Each row has a class, written as a number after it.
[ -3   3  -9   0  -1   6 -37  -5   0  -6  -4  27  13   2 -13  -1  19   3
   2   2  14  -3   4   0  -7   1  -1   1   8   0  10   2   3  -8   2  -9
   7  -4  -2   3  11  -3   2  -2   9   3   2   0 -53] -> 1
[  7  -3 -12   0  -1   5 -53   1  -3   3  -1  23   2   3  -5  -1   4  -6
   1  -5   1   1   5  -2  10   0   2 -10   4  -2  -6  -3   3   0   6   5
   1  10   3   1   8   4  -1   0  -2   7   1  -2  14] -> 2
[  6  -5  -8   0  -2   3 -28   1  -3   5  -1  11   1   1  -1  -1  -1  -5
   3  -5   0   3   5  -6   7   0   1  -2   2  -2  -4  -3   3   1  -2   8
   0   5   3  -1   3   1  -2   1  -3   7  -1   1  13] -> 2
[  3  -1  -5  -2  -3  -2   0  -2  -1   3   2   3  -2   0   5   0   3  -5
   0   1   6   0   0  -1  -2  -1   0   2   2  -3   4   0   3   1  -2   0
  -5  -4   1   5  -5   1  -1   1   5   1   2  -1 -16] -> 0
[  3   4  -6   2   0   1 -21   1   2  -3   0   7   5   3  -3   0   9  12
  -2  -1   9  -2   1  -1   2   3   0  -3   2  -3   6   2   1  -3   1  -3
   3  -2   2   1   7  -2   1   0   6  -2   1   2 -29] -> 1
[  2   4  -1   1   0  -7 -12  -1   2  -3   0   8   3   0  -4   1   9   4
   1  -1   8  -2   0   0  -4   1  -2  -2   2  -2   8   0   0  -4   3  -6
   0  -5  -2   0   4  -1  -1   0   5   0   0  -1 -25] -> 1
[-29   1   9  -9   7  -2  53 -11  -9   2  -6 -14   2  -4  -2  -8   2 -10
  -5   8  -6   8   2   9 -21  -5  -2  16   7   6   2  -7   3  -9   8  -1
   0  13   3   8  -7  -6   6  -1  -3  14   3 -16 -53] -> 2
[ -2   4   0  -2   0   0   2  -1   2  -1  -2   8   3   2  -4  -1   9   0
  -1   1   6  -5   1   2  -6  -2  -1   2   1  -3   7   1   1  -2  -1  -5
   1  -4  -1   2   3  -1  -1   0   4  -2  -1   0 -33] -> 1
[ 12  -1 -20   0  -3   8 -53  -2   2  -2  -5  43  11   5 -11   0  22   0
   4  -4  20  -8   7  -3   5   0   2  -3  10  -6   8   3   8  -7   5  -3
   4  -8   2   1  17   0  -2   1  12   5   4   0 -53] -> 0
[  0   1  -9  -2  -1   3 -28  -6   0  -1  -4  23   8   1  -7  -1  18  -3
   3   0  13  -4   5   2  -5  -2   0  -2   7  -5   9  -1   2  -5   3  -4
   0  -2   1   2   7   0  -2   2   9   3   3  -2 -53] -> 0
[  8  -1  -6  -1  -3  -1 -27   0  -2   2   1  15   0   2  -1   1   6  -2
   1  -2  10  -3   2  -2   2   0   1  -2   3  -7   5  -1   2   0  -1   0
  -4  -2   1  -1   2   4  -4   0   8   3   1  -1 -25] -> 0
[ -6   2   0  -7   2  -1  12  -4  -1   0   5   3  -6   0   1  -1   7  -4
  -1   4   9  -1   2   3 -10  -2   0   5   4  -2   7  -4  -1  -3  -1  -2
  -3  -5   0   1  -1   0  -1   2   8   7   3  -4 -53] -> 0
[ -1   6  -1   0  -1   1  -7   0   2  -2  -6  12   5   1  -6  -1  11   5
   0  -1   8  -3   3  -1  -6   0   0   1   2  -1   8  -1   1  -3   1  -5
   2   0  -1   3   6   0   0  -1   3  -1   0   0 -34] -> 1
[ -1  -3  -5  -2   3   2 -11  -3  -4   5   0   6   0   0   0  -3   1  -7
   0  -2  -2   3   4   0   2  -1   0   0   3   1  -2  -4   2  -1   6   4
  -1   8   2  -1   2   2   5   0  -1   9   0  -4   1] -> 2
[  7  -5   3   1  -4  -3   8  -1  -1   8   5  -9 -11  -2   9   0 -11  -7
   0  -4  -8   4  -2   0   5   0   1   1  -2  -5  -7  -5  -3   5   1   7
  -8   9   3   0  -6   4  -1   1  -8   5  -2  -1  53] -> 2
